Rows are numbered. After the first four, each row is followed by the numbers of the three nearest rows among all rows above it, by straight-line distance, nearest first.
In the rows, zero is written as 128.
1: [115 123 125 163 225  58 132 149 151 141 107 126 105 108 159 142  82 142
 174 114 116 119 179 133 115 153 119  95 162 152 115 121 115 155 130 192
 169 119 117 115 123  96 129  96  82 102 138 178 162 111 111 167 175 135
 151 154 107 105  73 204 147 118]
2: [ 80 135 178  87 163 122  82 134 172 124 156 138 110 140 118  97 103 116
 119  97 126 122 150 109 122 128 125 118 151 120 117 172 149 140 127  93
 123 102 150 117 160 153 163 153 146 194 141 182 115 101 158 105 173 139
 116 143  99  82 100 111 148 153]
3: [122 161 172 142 125  93 111  97 162 163 134 112 118 151 156 114 123 158
 162  99 113  94 120 130 136 159 136  72 112 135 144 176 122 116 136 118
 131 108 135 173  92 110  91 139 141 125 125 148 150 104 165  82 140 166
  77 148 131 116 115 146  88 148]
4: [133 148 119 163 140 125 100  95  43 110 130 128 138 108 157  90 140 149
 117 160 141 136 151 114 129 177 137 139 183  63 131 135 145 119 149 123
 139 118 113 115  94  99 174  77  62 146 131 129 100 137 103 112 149 135
  86 118 125 131 100 130 100  82]
5: [ 97 217  81 123 145 119 125 104  68 105 137 127 131 109 176 142  81 111
 167 113 122  94 162 132 163 120  96 166 171  55 148 147 122 171 146 173
 144 125 126 160  93 111  90 116  53 111 146 120 140  51 114 176 137 186
 232 156 109 143  83 134 155 110] -> 1 4 3
6: [148 125 150 103 110 134 158 114 151 134 143 118 135 161 134 125 138 136
 160  92 137 162 141 136 154 121 135 129 124 154 108 134 122 113  97 161
  83  75 108 139 121 145 137 107  90 100  96 138 101 174 149 123 135 130
 117 111 113 152  73 120 138 116] -> 3 2 4
7: [120 114 142 101  84 135 139  99 186 164 143 126 106 135 136  80 135 197
 155 150 135 149 113 125 129 160 106  95 169 111 138 108 150 138 148 157
 127 135 109 124  71 129  76 109  58  92  86 146 104  85 145  95 108 189
 180  98 107 124  52 124 115 143] -> 6 3 4
8: [ 84 133  93 140 118 201  85  93 168 104 185 140  94 192 185 104 155 131
 112 163 142 112 156 139 137 174 146 134 140 102 148 135 144 141  95 214
 107  94 147 140 137 125 127 129  77 104 115 199 130 183  88 158 114 142
 127 162 114 141  61 128  95 110] -> 6 4 7
9: [138 106 230 105 150 255 129 134 180 180 104 129 100  97 133 112 146 118
 167 113 136 160 151 119 123 172 137 177 100  77 151 167 137 106  93 145
 176 106 146 154 101 170 129 126  68 109 144 113  97 130  94 109 137 143
 179 154  83 166 117 125 167 145] -> 6 7 2
10: [ 94 157 152 128 153  93 110 144 132 133 134 115 131  97 157 174 128 125
 102 165 120 135 160 140 120 143 133 134 152  95 130 145 127 139 102 127
 113 115 136 136 130 143  83 118 180 125 125 134 132 146 163 185 118 159
 148 146 122 115 180  87  97  91] -> 3 2 6
11: [168 172 217 137 139 165 139  94 158 154 143 147 134 126 123  88 150 150
 204 127 150 151 122 116 114 173 111 148 134 110  95 120 121 104  91 118
 130  69 159 165 116 126 105 114 144  65 148 121 159  88 160 135 105 156
 118 143 117  83  37 145 105 139] -> 3 6 7
12: [ 99 148 106 161 148 115 108 172 101 138 100 101 105 108 155 172  59 112
 153 117  87 112 159  91 168 127 148 186 106 120  91 118  91 193 123 141
 134 121 181 124 123 136 137  95 144 141 133 175 137 110  91 157 135 154
 159 167 103 156  75 171 172 137] -> 1 5 10
13: [126 118 224 151 156  73 152 114  80 145 142 115 108  67 128 170 106 109
 106 115 202  82 151 111 120 103 103 169 159 123 133 140 159 164 156  92
 158 126 135 146 123  79 157 123  99 150 106  97  90 173 118  66 143 136
 172 158 153  95 110 109  93 134] -> 4 10 2
14: [100 105 210 140  96  69  60 169  61 175 122 155 128 171 200 129 121 108
 115 115 108 129  77 118 116 166  92 158  93 145  87 203  78 128 141 165
 141 127 110 153 116 119 167 156 163 180 111 205 102 113 213  90 164 168
  84  87 144 126  47 159 114 162] -> 3 2 6
15: [ 97 125 151 112 135 103 138 148 170 135 131 135 134 132 156  95  98 133
 116 158 136 131 153 129 121 136 118 104 159  95 152 121 156 103 138 121
 154 130 146 114 120 153 153 103  77 108 138 164 135 169 127 141 138 126
 104 152 176 135  85 126  81  83] -> 4 6 10
16: [131 138 126 104  89  74 106 134 153 148 133 148 146 170 174 108 132 161
 159 135 137 129 138 170 116 130 106 115 135 138 127 111 165 124 159 145
 151 119 191 101  55 162  85 157 115  67 116 114 130 169 173 171 119 107
  81 140 159 134  79 116 131 104] -> 15 6 3
17: [119 133  68 117  84 120 160 112 147 109 155 141 162 129 140 126 138 124
  65 117 153 134  76 117 115 149 107 123 135 140 125 135 139 126 155  93
  94 105 113 120 152 123 129 111 169  72 152 121 120 144 142 124 114 116
  98 111 133 125 119 110 109 140] -> 6 15 10
18: [139 128 187 146 137  86 143 119  78 137 132 128 107  91 160 116 172 122
 142  91 167 124 145 111 116 129 129 132 126 161 139 147 109 122 153 162
 135 118  95 132 129 138 132 141 141 111 119  99 125 156 141 113 157 155
 140 150 118 151  87  78 115 142] -> 6 13 3
19: [167 155  95 100 118  75 150  67 192 163 146 133 131 121 132  74 140 133
 182 135 117 146 122 109 133 113  85 165 136  91 149 160 142 164 102 161
 107  86 107 143 161 124 174 104 113 145 133 130 115 180 181 171 131 140
 130 116 108 107 138 165  76 121] -> 6 15 17
20: [120 181 155 110 114  86 143  71 117 122 159 138 143 169 152 102 144 111
 125 133 136 141 155 111 139 134 121 106 145 151 111 157 104  75 126 113
 129 119 133 152  62 175  60 122 123  94 146 125  87 108 153 109 128 151
 105 101  96  88  91  91 117 126] -> 3 6 18
21: [120 164  96  94 123 162 117 127 135 145 146 125  84 117 175 114 101 126
 145 113 120 118 132 136 106 115  77 123 145  83 122 134  78 175 151 173
 150 112 127 131 116 158 115  97  73 101 114 120 123  79 131 156 135 195
 246 146  78 148  50 125 128 110] -> 5 7 12
22: [107 156 117 171 178  84 104 109 146 166 124 149 162 133 146 151 142 100
 176 149 123 149 104 115 116 127 102 116 136 116 122 161 131 109 127 145
 140 121 121 167 108 110  78 124  90 150 128 132 114 108 140 101 128 136
 118 116 113 109 146  99 139 119] -> 3 20 10
23: [ 77 156 197 128 161 102 121 157 167 105 141 122 100  75 174 134  26 135
 101 100 152  98 184 130 142 131 116 166 108 103 139 129 111 154 124 118
 135 100 164 111 124 133 130 150 156 173 106 119 166 105 114 198 131 168
 184 170 160  84  96 150 159 129] -> 12 10 2
24: [ 91 255 206  46  74 108 155  91 106 137 159 176 172 149 126 168 182  98
 140 127 214 155  38 158  95 181 138  63 136 122 153 150 103  27 105 111
 110 130 144 203  91 122  64 219 145  45 176  64  55 112 191  32 154 132
  71 147 106  69  59 107  48 157] -> 20 3 11
25: [140 149 166 130 132 141 160 122 147 172 133 108 122 134 101 119 144 147
 164 122 140 117 108 134 146 155 153 127 119 119 142 135 124 139 110 126
 170  73 141  99  72 125 130 115 155 120 110 144 139 102 134 136 140 156
 133 124 119 139 117 120 126 118] -> 3 6 11
26: [109 146 100  95 107  59 160 146  41  94 132 113  76  88 156 134 155 132
  90 125 150 107 147 166 134 131 129 122 166 125  80 138  87  93 208 149
 158 146 101 175 122  87  89 156 204  91 160 184  80  87 217  99 177 121
 144 173 107  72   2 127 123 145] -> 18 20 17
27: [128 154 153 112 101 135 125 101 124 105 135 123 137 135 149 100 133  99
 127 143 133 142 126 154 144 138 131 118 100 164 135 149 128 100  75 112
 130  87 129 130 102 131  72 105 128 116 143 138 137 158 138 146 128 103
  93 116  92  90  78 123 134  99] -> 20 6 25
28: [ 93 149 204 157 104 182 111 117 160 110 130 140  86 122 173  87 106 125
 136 115 165 122 149 114 122 178  81 137 117 110 140 134 122 110 145 162
 144  81 138 111  98 122 109  87 111  97 139 183 134 164 148 151 125 160
  70 150 137 117 132 119  79  92] -> 15 27 25
29: [141 125 122 114 161  91  78 130 178 149 105 110 153 120 145  91 151 114
 107 149 132  78 138 184 148 136 136  93 158 113 152 127 162  90 131 163
 129  64 179 137 111 180 161  99  90 101 113 111 153 164 155 131 151 170
  98 133 141 162  55 126  98  66] -> 15 16 6
30: [114 147 136 162 131  88  93 214 150 109 109 142 131 115 151 111 120 109
 183 167 126 137 134 128 146 172 126 188 172 159 125 155  94 166 144 166
 114  96 124 130  93 126 127  96 131 106 125 160 173 113 105 166 164  95
 101 180  94  96  70 169 138  90] -> 1 12 27
31: [ 82 177 113 136 136 169 108  77 115 109 134 127 104 162 179 109 182 147
 166 167 198 158 135 139 141  98 132  99 170 148 116 174 108  94  79 142
 107  64 118 128  92 120 107 127  70  98 103 143 119 132 147 101 118  57
 112 104 155  95  71 170 155  66] -> 27 6 20
32: [152 120 172  99 118  69 129 153  99 104 168 106  95 164 137  96  71 142
 105 101 144 158 135 134 108 125  83  92 139 112 150 142 126 102 120 170
 161 135 129 115 133 138 143 116 114 113 116  91 152 162 177 167 124 184
 138 155  95 137 120 138 129  66] -> 15 18 6
33: [105 153 137 129 179 170 125 128 116 131 117 140 108 120 209 117 154 116
 155 162 122  96 103 122 116 135  82 113 112 144 117 139 138  71 129  97
 124 112 158 148  98 146  83 130 119 120 140 147 141 157 168  90 115 138
 124 154 121 121  96 180 109 124] -> 27 3 22
34: [112 125 112 140 154  31 152 169  92 145 127 138 137 190 186 122 168 141
 118 143 143 134 104 128 135 159 102 139 129 139 104 123 127 103  76 127
 150 151 140 139  96 153 164 135  79  89 123 145 101 171 135  86  93 152
 152 154 154 141  82 185 106  96] -> 15 33 6
35: [102 119 113 149 137 147 108 114 165 158 124 154 141  79 129 128 129 120
 183 134  92 136  61 144 126 134 132 183 158 143 119 133 145 116  91 186
 145  94 112 138  95 159 172 107  78 128 136 135 116 151 188 152 148 104
 101 113 121  63  53 102 136 162] -> 6 22 27
36: [109 128 189 105 126 137 105 147 121 146 144 118  91 121 146 113 124 167
 165 101 130 111  86 135 140 180 137 119 178  91 129 125 105 134 120 138
 115  88 134 157 127 155 114 121  98 118 132 137 119 110 138  82 146 137
 103 133 125 118 102  92 134 140] -> 25 3 6
37: [106 111 214 128 114 149 159 105 118 173 120 121 146 138 198 118  96 123
 160 114 129 126 104 176 126 153  68 125 143 111 132  91 107 133 156 166
 100 120 132 130 115 148  81 136  57 117 137 181 138 111 165 145 133 132
 117 152  93 132 105 160  95 124] -> 36 28 33
38: [103 144  99 136 141  75 134 122  78 152 105 144 147 122 124 135 140 116
 128 118 131 123 170 121 148 176 120 150 167 121 123 120 128 106 113 123
 104 112 116 134  91 148 161 133  89 119 127 137  92 167 157 103 153 106
 137 161 142 111 108 176 109 119] -> 34 4 15
39: [130 126 151 114 120 132  99 143 158 124 107 131 154 138 124 116 127 113
 162 118 163 127 146 149 130 162 152 148 144  87 106 150 147 135 140 120
 113 126 139 104 115 170  68 162 123  96 122 137 104 119 103 137 131 148
 104 122 102 129 129 152 134 121] -> 25 36 27
40: [105 188 138  98  95  90 123  75 147 108 151 169 133 169 142 101 146 119
 113 103 183 160 118 149  90 159 129 103 104 190 149 118 164  56  82 183
  70 107 129 153 159 161 112 153 160  91 137  85  89  77 195 114 158 135
  42  89 109 100 144  77 121  72] -> 20 27 17
41: [134 127 206 118 158 100 143 159 113 152 134 151 146  91 208 129  90 153
 106 149 150 129  99 156 134 196 128 100 145  98  95 151 113  93  73 179
 125 105 115 151  93 175 165 120 124 120 121 106 129 125 194 116 168 151
  99 174 138  76  16 165  75  92] -> 36 15 38
42: [119 127 165 119  87 109 146 101  82 140 126 127 137 108 166 111 148 124
 125 156 125 114 118 139 109 155 114 109 139 138  97 131 106  90 127 144
 149 131 113 121 116 109 164 117 139 141 112 138 113 110 114 131 131 172
 120 125 106 109 117 125 112 131] -> 18 25 27
43: [144 119 157 141 160 106  91 133 106 181 126  88 129 127 125 121 169 133
 179 142 135 118 120  98 114 131  94 109 149 157 131 134 102 108 119 118
 130  93 122 158 151 159  79 118  64 111 120 161 120  86 124 134 128 111
 113 126  86 127 122 150 141 124] -> 22 36 39
44: [ 92 146 232 137  98  84  84 120 164 146 119  92 101 130 138  84  89 115
 222 115 131 139 101 152 154 139 113 112 145 149 126 120  80 119 129 155
 125 118 134 180 137 137 115 104 124 115 125 128 139 115 130 121 138 108
  71 114 150  84 138 105  95 153] -> 36 3 43
45: [115 139 161  93 117 124 151 103 135 135 115 151 134  90 139  90 112 131
 173 128 103 131 157 102 111 155 170 121 157  80 105 135 143 141 135 144
  98 124  93 126 125 149  82 120 141  90 108 122 112 112 157  74 149 150
 148 151 112 127 110  93 152 132] -> 36 39 18
46: [149 116 187 150 149 118  95 121 151 126 146 121  97  93 111 105 126 135
 142 118 117 121 110 130 138 173 143 174 144 151 134 141  99 103 130 184
 119  95 103 168 132 176 177 108  57 148 121 151 138 108 179 103 181 154
 118 145 149 121  51 124 144  94] -> 36 35 6
47: [ 88 143 180 147 126 191 106 126 160 125 149 113 140 142 138 134  78 126
 167 188 184  94 154 178 147  95 126 105 131  97 121 129 123 136 134 128
 122 117 120 147 132 133  81 103  71  78 118 142  93 159 105 171  99 128
 113 133 169  97  90 136 153 109] -> 39 15 27
48: [105 116 147 122 123 109 155 161  75 148 103 127 143 147 125 114 117 139
 116 104 113 115 173 178 149 184 150 107 106  83 107 144  78 143  96 131
 138 148 141 120  95  70 100 101 161 131 109 152 132 105 143 158 143 217
 160 163 110 156  35 197  99 151] -> 42 25 12
49: [165 165 153 120  87  91 157  84  99 166 145 138 149 150 205  79 164 144
 122 162 146 123 139 115 105 178 100 100 142  85 125 133 173 130 143 185
 143 180 138 159  68  98 181  68  33 114 138 150  78 153 141 147 137 119
 128  93 111 127 104 108  75  76] -> 4 42 15
50: [103 199 104 100 142 131 132 121 162 111 190 140 136 153 165 138  99  55
 169 128 129  95 136 139 175 190  73 126 118 150 137 142  84 126 105 160
 132  88  88 124 143 155  80 105 101 149 117 162 119 119 124 141 161 101
 117 153 101 100 114 104 166  89] -> 27 22 6
51: [ 92 188 147  92  98  64 154 161  96 107 141 132  84 119 118 138 158  82
  76 117 128 175  93 107 111 159 108 178 139 173 137 140  73 161  90  88
 135 125  82 158 115 113  97 124 133 121 173 139  93 188 156 149 166 166
 133 148 108 156  66 101 136 142] -> 18 27 17
52: [ 84 168 218 125 141 116  91 109 183 119 127 148  94 136 151 107 100 145
 157 106 136 137 104 101 120 123 114 120 122 164 105 102  94 138 162 184
 138 106 147 158 178 186 142 136 171  99 111 139 129  95 118 134 122 117
  81  99 131  76 153  58 128 132] -> 44 36 2
53: [124 148 127 127 137 146 152 120 151 153 140 133 129 126  82 114 177 139
 109 131  93 103 109 128 157 143 172 171 141 106 115 133 102 136 159 165
 114 116 115 169 136 166 155 137 126 130 120 128  97 115 141 111 176 145
 131 124 154 136  66  74 114 124] -> 46 36 25
54: [139 162 122 123 112 117 142 113  86 123 134 118 107 150 131 133 101 113
 173 135 152 110  96  96 122 168  97 161  87 161 122 116 139  87 140 135
 114 115 117 135 113 137 141 112 178 135 143 120 160 108 124 164 167 164
 136 131  89 122 122 130 169 125] -> 42 25 27
55: [159 141 145 106 131 136  86 109  86 132 148 157 136 145 175 125 141 129
  89 155 114 173 103 123 123 144 125 164 104 111 126 166 132 101 167 121
 129 122 129 139 105 113 190 142 122 162 154 108 118  96 101  95 170  94
  80 116 132 144  44 164  94 132] -> 4 42 53
56: [ 74 157 135  95 109  73  94 105  68 170 112 133 133 116 155 108 138 111
 167 122 166 125 146 178 130 129 112 126 144  79 105 183 150 110 122 111
 124 146 118  98 114 103 116  81  75 115 129 130  90 168 134 161 165 120
 213 194 143  92 116 162 123  99] -> 38 42 15
57: [113 154 216 109  77 126 123 136  83 134 117 120 168  95 164 108  71 112
 120 125 164 130 135  90 127 192 127  95 135  95 125 135 105  98 146 117
 131 132 167 112  77  97 147 120 141 146 101 150 110 153 143 155 132 165
 212 178  94 108  61 147 108 107] -> 42 48 56
58: [108 164 116  95 108 101 115  99  65 119 139 124 109 160 255 171 172 151
 167 185 171 124  75 167 126 164 121 107 148 130  92 126  91 101 176 137
 122 119 115 152 139 125 150 114  79 110 133 199 115 115 195 129 164 107
 169 119 140 144 107 161  92 115] -> 42 33 37
59: [160 159 163 126 138 142  90 126 109 117 155 144 225 122 176 119 121 111
 177 154 132 120 147 145 158 151 152 117 156 139 115 123 151 141  81 160
  77 103 201 173  88 172  75 121 122  91 130 163  81 135 106 133 115 102
 108 199 166  80  50 141 114  90] -> 27 39 47
60: [148 139 158 162 156 165  92 156 149 109 126 167  80 103 144 128 123 115
 189 135 142 125 114 108 146 151 132 158 142 145 156 136 142  91 106 159
 117 101 152 146 107 173 139 127 149 125 179 115 149 141 122 138 125 143
 126 151 115 130 110  99 155 107] -> 54 36 25
61: [127 110 182 132 120 104 162 142  96 147 160 130 103 106 130  91 145 139
 152 133 142 127 112 127 139 126 129 103 155  74 144 139 120 158 157 150
 110 117 129 151 103 113 109 132 137 138 126 110  89 113 171  81 108 145
 114 129 108  97  59 105 141 137] -> 36 45 18
62: [118 158 190  97 108 129 163  71 108 159 123 124 123 131 134 110 169 132
 144 107 146 153 145 117 124 123 137 126 136 170 137 135 136  80 115 124
 124 111 108 167 103 129  59 122 139 106 131 110  89 112 156  76 120 146
 109 118 129 125  81  91 111 137] -> 20 18 27
63: [115 109 136 132 132 121 142 132 116 165 116 109  70 138 137 127 152 135
 148 123 123 114 133 123 133 186 151 156 156 110 112 100 100 101 110 184
 118 117 138 157 133 142 157 139 143 158 158 116 121  93 118  94 184 175
 113 130 127  81  73 107 135 143] -> 36 53 42
64: [137 156 157 107 155 149 143 108  66 155 163 114  88  82 166 126 132 210
 107 168 104 109 129  94 144 141 142 163 148  75 117 128 114 138 185 163
 123 109 106 163 112 131 147 125  95 123 143 109 123 157 167  79 113 140
  90 141 146 126  94 112 119  96] -> 61 36 4
65: [111 115 137 112 126  86 119 145 135 121 147 140 160 134 157 131  76 111
 103 126 163 138 111 153 160 178 146 135 128  96 131 145 151 134  83 135
 112  94 123 141 128 129 163 117  67  99 124  97 118 143 129 118 143 158
 111 122 128 119  68 105 145 104] -> 6 15 36
66: [106 164 141 141 101 119 102  99 106 147 150 138 118 147 155 137 136 104
 165 149 156 129 101 125 140 110 134 119 125 133 145 127 120 141  89  78
 117 118 136 159 126 157  79 111  77 139 111 131 110  74 149  87 135 132
  60 128 113  86 131 133 107 118] -> 22 43 27
67: [137 156 112 123 130 126 100 117 120 127 133 114 134 134 182 131 150 123
 192 132 135 150  97 105 100 146 155  97 119 123 104 148 149  93 101 162
 146 109  99 154 110 106 107 108 118 120 154 114 142 109 146 137 120 122
 116 133 132 129 120 161 134 102] -> 22 27 42
68: [ 98 109 191 150 118 139 144 136 127 177 106 157 160  76 141  96  63 114
 148  98 118 146 157 147 142 159  87 125 158 107 124 124 111 104 164 122
 143  75 122 136 139 135  98 106  92 101 130 126 115 139 128 128 139  96
 110 155 136 144 103 156 133 118] -> 37 15 36
69: [122 166 158  93 133 172  95 155  78 162 101 154 165 111 159 144 164 111
 101 129 231 141 129 184 111 160 161 112 100  77 134 138 112 101  93 119
 161 162 140 123 109 155  83 135  87 109 101 177  84 148  94 145 133 157
 148 200 116 113  89 134 101  82] -> 39 56 57
70: [ 84 167 100  97 119 135 114  95 138 114 166 141 106 170 164 124 127  87
 192  95 170 132 144 154 174 112 133 167 127 139  94 149 185 115 134 116
  82 206 152 189  88 152  34 143  31  81 125 116 192  96  79 107  96 130
  65 123 125 131  32 111 123 142] -> 66 39 20
71: [116 154 249 101 121 222 164  53  82 102 138 114 154 165 140  90 165 104
 132 142 162 132 169 135 120 181 121 125 138 165 145 151 119 127  85 104
 145 100  96 141 122 166 112 133 142 117 109 149 100  92 148  90 145 100
 116 124 100 105  93  72 141 114] -> 62 27 20
72: [195 111 205 121 156 127 104 139  58 160 146 139 105  80 170 121 103 133
 164 152 121 131 127 110 123 154 106 105 141 116 102  96 119 169 152 165
 131 155 150 139  89 129 117  98 140 106 134 141 135 105 114 132 138 151
 132 117 135 109  41 183 113 150] -> 61 42 36
73: [119 158 145 145 134  80  82 125  79 104 137 132 125 103 132  70 162 131
 200 149 141 121  67 114 113 175 123  94 166 111 124 142 148  87 111 145
  95 103 124 179 146 178 103 113  94 136 129 113 147  90 158 131 138 138
 109 122 131 126  73  85 139  89] -> 36 67 43
74: [ 93 195 147  90 137 103  78 125  69 127 143 149 164 109 114  82 182  91
 125 120 130 156  87 117 120 141 141  98 162 101 148 150 110  84  93 145
  99 101 122 172 102 180 139 134  46 118 130 110 155 122 183 152 164 165
 180 134 101 121 101 166  77 151] -> 73 38 67
75: [ 72 160  91 139 159  86 158 153  73 139 101 123 142  98 131 162 183 120
 166 129 142 121 100 124 104 143  99 127 136 114 102 126 186  91 141 108
 124 126  88 111 117  89 166 163 139 153 119 135 111 139 225  82 117 187
 122 116 106 112 129 156 118 141] -> 38 42 22
76: [164 122 182 101 184  96  84 122 158 123 172 134 163 166 139 117 144 110
 182 111 140 122 124 118 163 183 132 170 118 145 121 123 138  95  70 178
 120  92 127 142 106 193 168  85 137 130 126 128 104 141 157 133 160 158
  81 157 117 126  59  85 169  74] -> 46 6 60
77: [110 134 175  96 134 124  74 158 152 144 109 112 116 160 153 109 151  93
 146 136 144 119 157 161 133 152 147 158 116  88 133 135 153  89 145 130
 109 156 168 101 118 152  75 149  77 128 155 165 104 148 101 148 137 152
 116 183 124 106  75 173  87 129] -> 39 15 69
78: [100 143 228 129 176 195  80 162 190 124 131 206  88  75 127 155 102 109
 202 188 175 130 108 111 146 156 172 152 123  85 155 143 101 153  86 179
 109 105 136 189 149 117  97  92 139 105 101 155 182 110 130 113 127 117
 101 158  95  82 149  81 139 118] -> 60 36 52
79: [113 146 162 122 120 115 131 109 178  93 143 171 122 131 111 112 145 106
 114 110 125 143 136 127 127 154 131 128 159 127 109 144 110  86 112 145
 128  92  99 140  95 175  74 122 134  91 120 127 108 122 114 155 161 128
  77 124 107 130 100  91  86  98] -> 20 27 39
80: [ 86 134 190 131 175 124  90 199  85 113 102 119  94  71 141 188 111 134
 167 105 128  95 151 167 141 146 132 128 173 132 110 129  75 127 128 153
 168 111 172 127 154 115 102 122 171 120 124 108 111 133  98 120 124 125
 111 205 152  76 140 116 139 138] -> 36 10 60
81: [124 185 142 140 181 176 151 127  96 159 108 133 167 113 232 111  85 112
 185 141 132 130 124 117 139 123 122 129 114 114 102 143 142  90 136 150
  97 106 110 129 106 136  87 136  78 173 174 167 144 109 129 143 112 145
 137 117  86 113  70 188 143 115] -> 33 67 37
82: [146 139 202 120 145  84 124 108  66 158 129 136 140  96 178  93 134 117
 121 119 124 115 120 121 114 184  86 114 117 162 103 142 130 110 153 142
 166 143 168 137 138 157 124 117 101 100 118 105 119 123 206  87 170 147
  86 164 165 113  34 113 104 123] -> 18 41 42
83: [109 185 193  88 111 120 113  99 170 166 158 117  96 133 166  96 155 128
 195 109 177 146  85 121 125 104  89 106 149 127 141 139  97  59 112 174
 126 119 127 133 141 164 109 137 115 171 113 156 135 125 151 138 127  80
  82  69 100 104 150  76  76 146] -> 44 52 36
84: [106 130 195 142 204 120 106 138  96 124 122 109 113  88 138  93 155 188
 142 139 116  91 169 116 154 169 130 134 161  85 155 137 169 126 162  93
 123 103 122 167 162 161 142 136 110 113 130  97  71  76 166  75 149 155
 128 128 133  95  95 135 131  94] -> 36 61 64
